Here is a tiny trained network, its code and every weight. The questions are about switching its units off for an input and a target symbol, where a switched-off unit gives its printed mean instead of its output.

import numpy as np


def w(rows, s, z=0):
    codes = np.array(rows[::2]) - 128.0
    scale = np.full(codes.shape[1], s)
    scale[-1] = z or s
    return codes * scale


def norm(h):
    return h / np.sqrt((h * h).mean(-1, keepdims=True) + 1e-5)


def f(y):
    return np.maximum(y, 0)


def softmax(a):
    e = np.exp(a - a.max(-1, keepdims=True))
    return e / e.sum(-1, keepdims=True)


def log_softmax(a):
    a = a - a.max(-1, keepdims=True)
    return a - np.log(np.exp(a).sum(-1, keepdims=True))


def net(x, mask):
    ids = ['ΓΞΣΨΩαηλμτφ'.index(c) for c in x.split()]
    T = len(ids)
    res = E[ids] + P[:T]
    u = 0
    for l in range(3):
        q, k, v = (norm(res) @ M[l].T for M in (Q, K, V))
        z = softmax(np.where(np.tri(T) > 0, q @ k.T / 3**0.5, -1e9)) @ v
        res = res + np.where(mask[u], z, O[l][:, -1]) @ O[l][:, :-1]
        u += 1
        y = f(norm(res) @ A[l][:, :-1].T + A[l][:, -1])
        res = res + np.where(mask[u : u + 12], y, B[l][:, -1]) @ B[l][:, :-1]
        u += 12
    return log_softmax(norm(res)[-1] @ U[:, :-1].T + U[:, -1])


Q, K, V, O, A, B = {}, {}, {}, {}, {}, {}
E = w([
[140,164,98,204],'Γ',
[140,131,117,48],'Ξ',
[167,4,129,98],'Σ',
[148,152,159,151],'Ψ',
[129,177,108,161],'Ω',
[196,101,145,191],'α',
[65,94,87,130],'η',
[164,115,141,161],'λ',
[139,166,106,216],'μ',
[104,166,94,144],'τ',
[118,170,110,145],'φ',
],0.022)
P = w([
[223,181,1,165],'0',
[231,177,78,162],'1',
[215,167,123,157],'2',
[204,160,147,150],'3',
[190,154,167,146],'4',
[184,151,181,141],'5',
[175,147,194,136],'6',
[165,145,207,132],'7',
[159,141,218,128],'8',
],0.0071)
Q[0] = w([
[120,3,181,57],'L0H0',
[51,160,73,112],'L0H0',
[120,109,13,57],'L0H0',
],0.0062)
K[0] = w([
[118,3,92,7],'L0H0',
[45,220,139,126],'L0H0',
[79,141,36,52],'L0H0',
],0.006)
V[0] = w([
[22,116,26,225],'L0H0',
[43,120,123,3],'L0H0',
[49,195,206,93],'L0H0',
],0.0051)
O[0] = w([
[2,112,174,210,127],'L0H0',
[175,73,134,245,3],'L0H0',
[133,156,52,229,48],'L0H0',
],0.0064,0.0057)
A[0] = w([
[85,128,56,83,62],'L0N0',
[164,88,121,128,29],'L0N1',
[152,69,119,168,170],'L0N2',
[164,82,126,115,34],'L0N3',
[176,105,145,177,68],'L0N4',
[8,199,111,190,193],'L0N5',
[190,78,102,190,83],'L0N6',
[117,148,118,91,219],'L0N7',
[169,126,125,170,73],'L0N8',
[166,71,131,178,47],'L0N9',
[154,77,89,114,3],'L0N10',
[176,59,127,112,13],'L0N11',
],0.014,0.0051)
B[0] = w([
[139,254,58,197,148],'L0N0',
[115,74,152,88,140],'L0N1',
[167,118,176,55,154],'L0N2',
[116,60,216,108,148],'L0N3',
[152,203,9,150,147],'L0N4',
[254,146,143,74,255],'L0N5',
[103,215,111,20,148],'L0N6',
[186,151,86,218,197],'L0N7',
[108,203,86,182,143],'L0N8',
[172,155,130,41,141],'L0N9',
[112,76,221,80,137],'L0N10',
[149,58,195,91,158],'L0N11',
],0.0096,0.0097)
Q[1] = w([
[161,79,254,85],'L1H0',
[62,115,122,43],'L1H0',
[186,135,119,226],'L1H0',
],0.013)
K[1] = w([
[205,188,161,39],'L1H0',
[206,127,11,205],'L1H0',
[29,111,239,75],'L1H0',
],0.012)
V[1] = w([
[199,170,105,134],'L1H0',
[131,112,213,139],'L1H0',
[14,2,53,117],'L1H0',
],0.0092)
O[1] = w([
[129,176,227,108,192],'L1H0',
[179,108,155,2,125],'L1H0',
[92,78,77,183,8],'L1H0',
],0.0087,0.017)
A[1] = w([
[51,57,196,229,4],'L1N0',
[40,87,48,125,6],'L1N1',
[178,158,124,126,165],'L1N2',
[66,32,25,199,176],'L1N3',
[91,79,147,158,10],'L1N4',
[124,173,120,112,129],'L1N5',
[87,50,94,104,141],'L1N6',
[127,194,128,133,158],'L1N7',
[50,96,158,77,31],'L1N8',
[4,5,59,192,4],'L1N9',
[89,176,129,105,109],'L1N10',
[101,14,144,150,110],'L1N11',
],0.018,0.015)
B[1] = w([
[18,224,219,238,128],'L1N0',
[239,212,19,53,128],'L1N1',
[103,105,145,180,252],'L1N2',
[130,234,129,124,128],'L1N3',
[37,230,203,164,128],'L1N4',
[125,145,87,158,174],'L1N5',
[151,230,120,107,130],'L1N6',
[117,148,81,176,214],'L1N7',
[95,68,220,219,128],'L1N8',
[227,208,32,7,128],'L1N9',
[164,142,97,169,135],'L1N10',
[136,185,128,152,130],'L1N11',
],0.018,0.017)
Q[2] = w([
[143,93,116,98],'L2H0',
[92,39,112,101],'L2H0',
[10,13,137,57],'L2H0',
],0.013)
K[2] = w([
[73,138,147,205],'L2H0',
[109,211,133,255],'L2H0',
[169,123,51,253],'L2H0',
],0.013)
V[2] = w([
[129,141,142,66],'L2H0',
[113,67,4,181],'L2H0',
[170,154,170,194],'L2H0',
],0.011)
O[2] = w([
[126,87,244,200,124],'L2H0',
[254,199,121,181,2],'L2H0',
[201,79,27,78,246],'L2H0',
],0.0072,0.0093)
A[2] = w([
[145,201,132,99,117],'L2N0',
[211,110,45,98,90],'L2N1',
[128,27,50,150,17],'L2N2',
[193,49,159,64,133],'L2N3',
[72,225,69,36,134],'L2N4',
[104,231,123,91,93],'L2N5',
[26,77,83,61,10],'L2N6',
[35,47,137,129,115],'L2N7',
[107,155,3,144,65],'L2N8',
[125,19,101,102,78],'L2N9',
[44,98,201,115,95],'L2N10',
[97,59,115,37,130],'L2N11',
],0.012)
B[2] = w([
[156,110,122,66,253],'L2N0',
[130,71,219,133,212],'L2N1',
[227,170,88,193,129],'L2N2',
[68,172,117,18,194],'L2N3',
[200,179,53,250,177],'L2N4',
[175,63,155,125,199],'L2N5',
[210,201,22,59,128],'L2N6',
[167,155,181,100,171],'L2N7',
[81,228,115,120,182],'L2N8',
[83,223,145,79,135],'L2N9',
[113,227,105,114,178],'L2N10',
[158,83,105,68,163],'L2N11',
],0.014,0.0048)
U = w([
[76,179,123,131,85],'Γ',
[110,64,167,177,103],'Ξ',
[105,74,97,168,127],'Σ',
[105,85,82,166,117],'Ψ',
[112,63,110,171,114],'Ω',
[113,130,86,25,254],'α',
[54,116,105,153,123],'η',
[92,71,75,159,151],'λ',
[202,242,23,159,153],'μ',
[106,154,200,154,17],'τ',
[253,93,201,96,139],'φ',
],0.012,0.0082)

Each question gives the input, a string of symbols that net reads in full, and the target symbol t.
The units are the heads (3 rows each of Q, K, V and O) and the neurons (one row each of A and B). Each row of codes is followed by its name. A weight is (code - 128) times the scale printed after its matrix; where a second scale follows, it is the last column's (O, A, B and U).
mask holds one flag per unit, layer by layer, with each layer's heads first. A switched-off unit (its flag False) gives its mean, the last column of its rows in O or B, instead of its output. The means were averaged over made-up inputs and are rounded, as every weight is.
A unit's drop is (log p(t) with every unit on - log p(t) with that unit switched off) / (log p(t) with every unit on - log p(t) with every unit switched off).
The circuit of an input: a set's keep is (log p(t) with only the set's units on - log p(t) with every unit switched off) / (log p(t) with every unit on - log p(t) with every unit switched off). Starting from the 12 units with the biggest drops (on a tie, the unit counted first), units are removed one at a time, each time the one whose removal leaves the highest keep (on an exact tie, the one counted first), for as long as the keep stays at least 0.8.
circuit, biggest first: the units of the circuit, biggest drop first
k most important neurons: the k neurons with the biggest drops, biggest first
k most important neurons of layer l: the k neurons of layer l with the biggest drops, biggest first
drop of u: that unit's drop, to one decimal
input η Γ Γ λ η η, target α: 3 most important neurons -> L0N5, L0N7, L2N3
input λ α η λ Ξ Ξ, target φ: most important neuron -> L0N4
input λ λ λ Γ α Γ, target φ: 2 most important neurons of layer 0 -> L0N5, L0N0
input η Ω Ψ η η, target α: 3 most important neurons -> L0N4, L0N5, L0N7
input λ η Ξ η, target φ: circuit, biggest first -> L0N5, L2N1
input λ η τ Σ, target α: 2 most important neurons -> L2N3, L0N5
input α μ α α τ φ μ α α, target α: 3 most important neurons -> L0N11, L0N0, L0N2
input Ξ λ Γ Ξ τ Ω Γ, target φ: 2 most important neurons -> L0N5, L0N7
input μ τ Ψ Ω τ η Ξ α, target μ: 3 most important neurons -> L0N6, L2N4, L0N4
input Ω η α λ τ τ λ λ η, target φ: 4 most important neurons of layer 0 -> L0N5, L0N0, L0N11, L0N6
input α λ Ξ λ η λ, target α: 4 most important neurons of layer 1 -> L1N7, L1N5, L1N10, L1N2
input λ Ξ Ψ Ξ φ φ Ξ Ξ η, target μ: 2 most important neurons of layer 2 -> L2N8, L2N4
input η Ξ τ Ω φ λ, target μ: 3 most important neurons of layer 0 -> L0N5, L0N4, L0N8
input φ λ α η μ Γ μ τ φ, target φ: circuit, biggest first -> L2N5
input λ τ Ξ μ Ξ μ, target φ: 3 most important neurons of layer 0 -> L0N5, L0N7, L0N0
input λ τ Ξ Ξ Ξ α λ λ τ, target φ: 2 most important neurons of layer 0 -> L0N5, L0N6
input α α Ψ λ Ξ, target μ: 3 most important neurons -> L0N5, L2N4, L2N8
input λ Ξ Ξ Ξ τ Ψ τ, target φ: 3 most important neurons -> L0N5, L2N1, L0N4
input λ Ω Γ τ τ α Γ α η, target μ: 3 most important neurons -> L0N0, L0N5, L0N11
input Ξ τ φ τ μ λ, target μ: most important neuron of layer 2 -> L2N1
input Ω α τ λ λ η λ, target α: 2 most important neurons of layer 0 -> L0N8, L0N0
input λ η φ Γ φ, target φ: drop of L0H0 -> 1.4
input Ξ α Ξ, target φ: drop of L2N1 -> 0.8
input Γ φ η φ η Ξ η α, target μ: drop of L1H0 -> 0.0
input λ λ α Σ, target α: drop of L2N3 -> 0.2
